Known rows:
-6	1	-12	-20	-14	-6	-9	-3	-18	4	33	18	-2	-11	6	1	-12	17	-13	-5	2	-16	-8	37	0	7	-18 : meklem
19	36	18	-2	28	-2	-17	15	4	-22	-29	24	-3	-12	-8	39	-19	7	0	-32	-10	-2	1	-30	-8	-40	-16 : sidal
-10	-28	-28	27	-23	1	-7	18	-6	-23	10	10	-19	14	-6	-6	11	5	15	31	-6	14	0	3	44	23	40 : skogubrek
18	-5	5	-30	5	25	2	-8	3	-3	8	2	16	-5	0	-13	18	-1	2	13	11	-16	23	18	-4	10	-8 : kiskur
-5	8	-6	-8	9	-7	19	-12	9	-4	13	0	10	-6	0	-3	-10	-7	-13	18	18	-4	-1	9	-22	13	-15 : klivema
-10	-30	3	4	-11	26	-8	1	5	-23	14	-18	-6	30	-32	-4	53	19	35	43	-8	8	30	2	41	19	48 : klotol
-7	24	0	-9	7	-10	-15	-9	41	-25	-3	14	-21	-20	-6	0	2	23	-11	6	15	2	2	6	-29	-13	-6 : drezes
-2	20	-11	-9	7	-6	-6	-12	39	-19	-8	14	-23	-24	1	-6	3	17	-18	6	21	9	3	6	-23	-2	-7 : lukor
18	-36	-5	3	-5	42	-6	14	-6	-30	4	-7	6	23	-15	-11	44	-1	34	50	-10	7	49	1	53	21	43 : gedal
-7	-9	-3	26	-10	6	-8	38	-30	-2	-5	13	-10	24	-22	20	0	10	20	-10	-29	11	-3	-26	59	-8	30 : ruve
20	-7	-4	-28	5	27	2	-15	-3	-7	15	7	11	-5	-3	-4	23	4	2	8	10	-21	17	29	-4	19	2 : zogo
2	7	3	-19	-2	-5	-2	-6	3	1	12	-2	6	-9	4	-11	-8	1	-13	9	11	-3	0	15	-10	6	-20 : taplo
3	7	2	-18	-3	-4	-1	-9	5	2	12	-4	6	-11	5	-13	-5	4	-13	9	11	-2	1	17	-10	8	-19 : truran
-3	-3	38	0	-8	8	5	28	10	-1	-23	0	16	-8	8	10	-38	-7	37	-54	6	-40	15	-37	-13	-36	-19 : pidaro
6	-15	-23	18	-30	4	-11	23	-10	-26	13	14	-7	10	-21	-15	6	8	8	24	-8	21	-11	-3	55	33	25 : skibol
-6	-3	-13	-27	11	-9	-6	3	13	8	9	-18	0	0	31	-11	8	-22	3	3	-1	2	-20	30	-30	10	-5 : rivis
-8	-24	-12	34	-13	-9	-17	19	-14	-18	9	-3	-17	13	7	0	-2	-2	9	44	-13	21	16	4	44	7	27 : fledres

Facts:
{kapen} γ demubrun
{kapen klodral} γ dosos
{kapen bostivek} γ kiskur
{rotak festustak kuplal} γ kapak
{rotak stelok} γ flidre
{rotak nimor tetrik} γ klotol
{muskas lifligrer vipumem} γ gredrin
{muskas trupu pestesa} γ grostur
{muskas ketregan} γ sobek
{drefler} γ klusi
{drefler trafin} γ saflin
{flozi tetrik} γ kena
{flozi vipumem} γ gribre
{flozi} γ plisovan
{flozi} γ vagrutre
{klodral grubu} γ kaplol
{klodral pestesa pluka getun} γ brebemar
{stelok pidaro} γ gadom
{stelok} γ brefun
{stelok staskostu stutro} γ kloskom
{vuvil tapavok} γ flerivam
{vuvil fiskan} γ skemum
{festustak greseplo brosa} γ nabir
{festustak brobra reske suvaplek dedemis} γ skegu
{festustak vubratro suvaplek} γ gulapel
{kida bostivek} γ zizen
{kida} γ nimis
{daplok pidaro reklegror} γ duklas
{daplok getun} γ tefur
{parar} γ vagu
{parar} γ briko
{parar} γ goste
{staskostu kuplal} γ klunotrur
{staskostu} γ bunos
{staskostu beklen} γ stesko
{suklustum} γ lubotru
{trupu brobra skadu lifligrer} γ klaplus
{vubratro lopan zubreron} γ zetro
{vubratro} γ brufu
{vubratro} γ brosam
{sidal skadu} γ tudrelal
{sidal defla} γ fubros
{ruve} γ tribeflen
{beklen} γ tizu
{beklen} γ lotaklo
{beklen brusteses} γ pesa
{beklen} γ truran
{beklen lopan} γ zadral
{greseplo drubroklil grubu} γ trima
{greseplo guple} γ skogubrek
{greseplo} γ rivis
{greseplo reske} γ tiklen
{pluka} γ pabuk
{pluka ketregan} γ fluskol
{stodrir skadu reske} γ zabri
{stodrir} γ kitol
{brobra} γ fledres
{brobra grubu flitidum} γ flitral
{fiskan guple} γ skibol
{klenum defla} γ muzun
{klenum nimor} γ drezes
{klenum} γ figru
{zubreron} γ zive
{zubreron guple tetrik} γ ziskur
{zubreron} γ dokler
{zubreron} γ fadredun
{stutro dreram nimor} γ funuk
{drubroklil grodu} γ meklem
{drubroklil ketregan} γ fluta
{drubroklil guple} γ zogo
{skadu} γ plelan
{ketregan} γ tromim
{ketregan} γ baskadal
{ketregan} γ begrabru
{ketregan} γ relim
{ketregan kuplal} γ madek
{reske dedemis} γ dafos
{lifligrer vipumem} γ gefon
{lifligrer dreram tetrik} γ klapagor
{lifligrer gradruso} γ klovos
{grebril} γ fafin
{grebril} γ plamon
{kabrukli} γ taplo
{gradruso kuplal} γ volel
{nimor} γ gara
{pidaro} γ zuklok
{reklegror} γ sigur
{reklegror} γ travi
{suvaplek} γ besim
{suvaplek} γ skibo
{teplak} γ zudas
{brusteses} γ drofar
{brusteses} γ fafer
{gronok} γ zabrar
{gronok tetrik} γ gaflor
{zudrer} γ skizer
{kuplal} γ lukor
{gregeskor} γ vaplin
{dedemis} γ klibim
{guple} γ gaplok
{bostivek} γ pesun
[roka klodral skibo parar klunotrur brebemar skadu gaflor baskadal] σ grostur
[fluskol zudas brusteses] σ vipumem
[kapen lubotru motrim] σ brufu
[rotak staskostu suklustum damimu rivis gefon suvaplek dedemis] σ gronok
[muskas stugrol funuk besim gedal zogo ketregan plisovan klotol] σ pesa
[drefler tevel grubu] σ stugrol
[zive sobek skizer fubros] σ sigur
[flozi stelok briko daplok gradruso grefi dosos] σ petru
[tribeflen lopan grostur] σ tiklen
[drezes dokler skegu stodrir volel lukor] σ nibos
[taplo drega lotaklo zudrer guple] σ skibol
[tizu brefun] σ zekluskem
[klaplus skogubrek triplal] σ gristeras
[muzun] σ fledres
[bunos kabrukli meklem muko] σ kitol
[skemum vaplin greseplo zetro fafer braku tetrik] σ defla
[trusu beklen] σ saflin
[vuvil stofa trafin brosa lifligrer pidaro reklegror tapavok pabuk nabir] σ trima
[loplo dreram gronok petru] σ reske
[nibos stesko sidal brobra zizen goste gaplok kuplal skudri] σ zuklok
[festustak klusi zubreron drubroklil begrabru pesun tromim grodu tugreso] σ gara
[fafin vagrutre tudrelal kiskur] σ gedal
[kida nimis klibim solugro zabri ziskur] σ lubotru
[demubrun] σ dreram
[plelan duklas stutro dafos flitral] σ trupu
[gara vagu teplak kena kapak] σ brosam
[kasi kitol muvam zekluskem figru drofar] σ gribre
[mogabar klovos] σ zizen
[trupu pestesa truran getun fledres gulapel] σ ruve
[vubratro] σ klotol
[plamon fluta] σ zive
[senin] σ figru
[tefur klenum vebe] σ fubros
[pluka travi] σ teplak
[fiskan saflin gregeskor pevo] σ zadral
[madek bostivek] σ kasi
[defla trima] σ sote
[klivema] σ tribeflen
[gadom] σ fiskan
[grages flidre kloskom flitidum] σ triplal
[nimor relim kaplol] σ fadredun
[fadredun] σ zabrar
[flerivam] σ vagu
[vipumem klapagor skibol dostoli] σ grebril
[gredrin] σ skogubrek

Rows:
No name comes twice in this set of rows, the named rows included.
13	30	12	0	31	-6	-5	3	9	-16	-44	16	-16	-15	6	39	-14	7	-11	-30	-1	3	6	-33	-5	-37	-7 -> stodrir
6	12	2	-5	23	-13	-22	-10	12	6	8	-33	5	5	16	-10	16	-26	-1	2	-18	28	-21	21	-34	12	-23 -> gefon
-1	3	3	-20	-1	-9	4	-15	3	4	-2	-13	-1	-10	19	-8	-10	-3	-17	15	19	1	8	9	-10	7	-15 -> klibim
-10	9	28	15	-5	3	6	-29	0	9	1	-17	-6	5	-30	29	14	26	18	-72	-3	-16	-16	-13	-19	1	-8 -> tetrik
37	2	-6	4	-28	14	7	-12	13	-30	-3	7	14	-19	-9	-23	-4	-8	2	-37	24	-4	-24	-5	-2	52	-20 -> skemum
6	12	-1	1	4	-2	-3	-16	7	8	6	-9	1	-9	1	-17	2	-1	-16	6	3	11	2	17	-14	13	-22 -> sobek
-20	-15	-24	38	1	-4	23	21	3	-30	14	10	2	19	-21	6	-1	-11	12	53	-2	18	1	-12	27	22	31 -> tribeflen
15	19	9	22	15	-7	-14	-32	2	9	4	-23	2	-3	-11	-8	11	-4	-19	6	-9	30	2	13	-21	17	-32 -> gredrin
-5	-4	6	-19	-20	-10	8	-39	13	16	-9	-16	5	-7	10	-20	6	2	-24	17	28	-3	-14	-4	-20	-4	13 -> kapak
-9	-17	-12	7	19	-18	-19	-7	-41	1	33	26	-17	-10	45	48	-23	5	-8	9	-11	-34	19	60	-15	-29	-1 -> flitral
-7	-21	-7	5	-6	8	29	-18	-22	12	-15	11	-21	-9	20	39	-5	7	10	-66	12	-39	-6	0	-1	2	19 -> greseplo

The same objects again, as new rows of numbers:
Known rows:
-33	-4	-43	40	-32	-57	-51	37	21	24	-33	60	-31	9	-31	2	48	-2	-11	0	-50	-14	-36	17	-16	12	15	-51	25	39	16	-30	51	-41 : funuk
-32	37	-19	32	41	-53	34	39	-4	30	-3	32	13	-2	-41	28	2	-38	-48	48	-8	-11	7	38	-54	22	17	-22	-9	48	-33	-35	42	-16 : fafer
45	5	29	56	22	-41	46	16	-3	16	6	46	22	23	-5	31	33	-3	-58	61	-24	20	5	45	-58	31	40	-30	-6	72	-48	-56	16	-14 : lifligrer
16	18	-25	14	12	-47	10	15	1	30	5	37	-19	0	6	22	32	2	-21	42	-26	-4	-29	36	-37	-6	48	-1	-20	28	-5	-30	50	-9 : gredrin
66	23	1	28	5	-15	25	21	31	4	-1	-25	-31	16	-13	45	12	39	-47	20	-40	14	23	50	-73	-8	44	-20	44	36	-19	-35	27	-3 : brobra
-1	20	-25	17	-16	-29	-18	50	10	23	-30	-3	-8	35	-5	-2	26	28	-19	10	-71	6	41	6	-47	41	32	-32	-2	40	-18	-43	34	-58 : grebril
-3	25	-22	13	-4	-28	-1	25	3	35	-16	-2	-18	4	-6	27	10	8	-30	45	-30	15	16	33	-59	11	34	-17	-23	29	-17	-37	54	-13 : dostoli
12	25	-29	15	27	-47	15	20	-3	20	-7	19	-19	4	8	22	31	4	-22	39	-22	7	-15	37	-32	-19	43	13	-17	26	-4	-36	35	-4 : sobek
2	25	-30	17	-22	-32	-17	46	13	25	-23	3	-7	28	3	-2	28	22	-15	5	-65	6	34	9	-43	40	29	-29	-5	38	-17	-46	32	-55 : ruve
27	16	-13	17	-10	-33	-3	30	-4	29	-50	-1	-24	15	21	31	10	16	-35	48	-25	39	36	34	-45	-7	33	-6	-12	37	-17	-58	23	3 : getun
23	34	-54	3	32	-53	9	21	-14	20	-14	34	-14	0	20	20	11	0	-8	36	-18	9	-6	31	-20	8	40	0	-20	27	-10	-42	35	7 : madek
-34	24	-6	-6	-15	-13	-3	21	19	35	-8	15	3	8	-19	21	25	11	-34	59	-41	37	9	51	-79	13	35	-1	-20	40	-1	-34	22	-25 : loplo
0	6	-14	44	-5	-40	-25	23	2	18	-17	32	-41	-10	-24	31	42	3	-26	51	-29	16	-39	42	-50	-18	31	-26	-13	35	-4	-37	62	3 : vagrutre
-12	23	2	50	4	-26	30	12	-11	31	-12	23	4	22	-13	33	32	-12	-68	39	-1	54	23	32	-81	32	43	-26	-5	67	-45	-41	20	-23 : vuvil
-29	32	-49	13	-3	-39	-5	41	11	27	-15	16	-18	15	-19	1	21	13	-9	-15	-52	6	1	7	-36	29	18	-27	12	48	0	-28	14	-41 : brufu
7	11	15	-3	23	-10	8	24	19	11	-9	39	12	4	-1	14	32	21	-24	75	-49	41	-8	67	-71	7	30	2	-8	43	-3	-44	0	-16 : gradruso
1	32	-30	19	23	-37	11	19	-6	21	-18	15	-29	-1	8	23	31	1	-28	27	-15	22	-11	33	-36	-19	43	9	-11	33	0	-30	26	0 : fluta

Rows:
No name comes twice in this set of rows, the named rows included.
6	14	-39	11	9	-37	-1	5	-2	28	0	58	-20	-8	14	24	21	2	-19	35	-27	1	-27	28	-44	20	41	-16	-14	32	-6	-26	54	5 -> klapagor
-18	-6	8	-27	-20	-49	-8	50	49	6	14	-14	-25	71	33	-13	27	1	-7	5	-1	7	-33	-34	-69	34	-11	-26	-25	28	26	-10	-4	-33 -> gara
-35	27	-17	-21	-16	-23	0	19	15	60	-22	20	0	11	-12	18	33	3	-34	52	-35	49	-1	59	-55	-24	37	25	-11	31	15	-34	6	-27 -> dosos
9	18	26	11	13	-14	7	39	18	-19	-8	-40	-38	29	14	19	16	19	-24	50	7	66	-2	10	-97	15	0	-20	-24	44	-16	-28	-3	13 -> zubreron
54	18	7	22	-10	-16	16	15	42	5	8	-6	-23	12	-15	42	10	31	-43	35	-43	-4	24	39	-77	3	49	-31	36	35	-20	-30	59	-12 -> sidal
-45	22	-31	52	7	-69	49	19	-13	65	-1	51	33	50	-39	7	51	-43	-65	-24	-8	9	4	18	-13	40	49	-24	29	85	-26	-34	-19	-74 -> trima
-43	34	-38	29	26	-45	29	22	-6	36	0	40	-4	1	-36	29	14	-37	-42	27	-1	8	-16	29	-51	24	32	-24	-4	55	-21	-25	32	-2 -> zetro
-35	31	-65	19	-16	-27	-17	17	1	33	-16	30	-23	17	10	-6	41	14	-8	-26	-38	28	0	-3	-38	33	43	-25	11	39	1	-27	24	-39 -> skibol
-36	22	-42	10	-24	-39	-12	43	17	44	-18	10	-1	28	-15	-4	36	3	-17	-11	-57	-15	12	1	-41	23	31	-23	0	27	2	-25	49	-63 -> saflin
18	13	3	48	-9	-23	-14	36	-1	21	-48	-25	-46	6	-25	38	34	29	-40	42	-32	64	-5	52	-39	-36	22	-11	5	51	-19	-55	9	1 -> grubu

Now the same objects, written a new way:
Known rows:
-17	-4	37	8	-4	-33	14	-20	27	3	2	-7	-2	4 : kloskom
-3	9	-1	-3	-5	46	5	0	-32	-7	-9	5	-1	9 : stodrir
-9	-6	4	-1	-10	0	21	-20	-15	-2	8	-5	0	21 : lukor
-3	3	10	7	2	14	-4	3	4	6	-12	-5	-3	6 : vebe
-9	4	9	9	4	10	-4	6	-3	6	-16	-5	-4	6 : tevel
-5	7	-15	9	20	-14	11	4	-19	15	-11	-7	-4	-5 : stugrol
-8	3	16	10	7	15	-2	0	9	9	-11	-9	-8	6 : plamon
4	10	-27	4	15	-9	13	1	-13	12	-18	-5	0	-14 : grebril
-5	4	7	8	2	19	-5	3	7	7	-7	-6	-3	3 : dostoli
13	31	-27	8	-24	19	3	-6	64	-7	26	15	0	3 : suvaplek
-10	5	21	7	12	-11	-7	-5	-11	-2	8	1	-18	8 : skibo
-17	-2	-1	5	-9	-58	-20	-2	-18	8	6	-15	6	22 : tromim
8	-9	8	8	29	85	9	34	17	-8	12	-18	14	-26 : trafin
-26	3	14	7	10	21	-10	-8	-1	10	10	-16	-3	20 : brebemar
-2	-9	-7	-5	35	78	12	44	26	-17	11	-5	31	-21 : lifligrer
-20	4	20	7	-2	28	-5	-21	10	12	6	-15	-2	5 : tefur
-16	9	21	8	17	1	-2	-1	-3	-2	11	1	-17	11 : dafos

Rows:
No name comes twice in this set of rows, the named rows included.
-11	9	-37	-2	18	-22	17	17	-14	7	-19	5	15	-2 -> vipumem
-4	6	9	3	-6	12	0	8	13	6	-28	3	9	-11 -> klenum
-17	4	-26	-5	3	8	-15	3	9	0	-17	0	16	9 -> muskas
-4	-15	33	10	43	55	9	25	11	-10	59	-11	-1	-12 -> nabir
3	38	-45	-3	-9	-1	20	16	28	2	24	12	-13	-18 -> reske
-28	1	4	9	15	-9	12	13	11	4	1	-5	5	30 -> gredrin
-9	-11	4	6	37	84	8	22	18	-5	41	-25	17	-10 -> pabuk
-2	-3	6	12	7	-20	5	-4	13	2	-16	-12	-15	14 -> drofar
-7	8	0	-2	11	25	-18	3	4	-1	4	1	-2	7 -> flitidum
-20	4	-7	10	24	-42	30	15	-15	13	-5	-3	6	12 -> gribre
-6	23	-37	-2	-18	-29	48	16	49	16	5	9	5	-11 -> dreram
-10	-2	-37	-12	1	9	-24	-4	13	3	-10	-3	14	5 -> ketregan

Now the same objects, written a new way:
Known rows:
1	-10	6	-1	-1	-2	-5	-3	11	15	4	0	10	15 : gregeskor
10	24	-17	22	2	46	32	-15	2	37	51	36	7	-35 : dosos
-4	-4	2	7	4	-8	-2	-4	6	-11	-5	9	7	5 : bunos
-8	13	11	3	-4	-10	7	11	-20	-14	-2	1	-14	-8 : klotol
-7	-5	-1	8	2	-4	6	-15	3	-7	-9	10	4	-1 : tefur
-4	-16	-3	-2	30	4	18	12	0	4	9	-9	7	25 : stodrir
-5	-3	1	6	5	-10	-1	-5	5	-10	-5	7	4	5 : brefun
7	9	-13	3	-4	32	44	-9	5	57	70	30	9	-25 : stelok
5	-46	-32	4	-6	3	-36	18	35	-13	-12	-59	2	-45 : nabir
-14	-11	-8	6	27	3	13	16	-2	-17	2	2	4	8 : lukor
32	9	5	-78	-8	45	30	18	-25	7	27	33	-11	-21 : gronok
-9	-17	7	-12	-12	-21	2	7	2	6	23	0	10	14 : stutro
-2	-3	-1	5	2	-2	-4	-3	9	-9	-3	7	7	3 : relim
-19	14	34	-3	11	-7	-38	-25	17	7	-7	-15	7	32 : drubroklil
-22	6	31	-2	3	-10	-20	-10	18	6	-13	-18	16	24 : zubreron
-3	-3	6	11	5	-8	-4	-5	7	-11	-8	9	8	8 : baskadal
-2	1	0	6	4	-3	-2	-3	4	-10	-4	7	4	2 : solugro

Rows:
No name comes twice in this set of rows, the named rows included.
7	-54	-22	-4	-12	5	-38	20	40	7	-5	-68	3	-32 -> brosa
-19	10	31	-5	9	-11	-27	-22	14	6	-10	-15	10	30 -> grodu
12	-4	9	2	12	-10	4	-10	3	6	2	-8	18	29 -> skadu
20	-49	-35	-6	-3	-14	-39	24	11	2	7	-77	34	-31 -> lifligrer
18	18	-2	-44	-14	30	38	19	-32	26	62	22	-5	-30 -> dreram

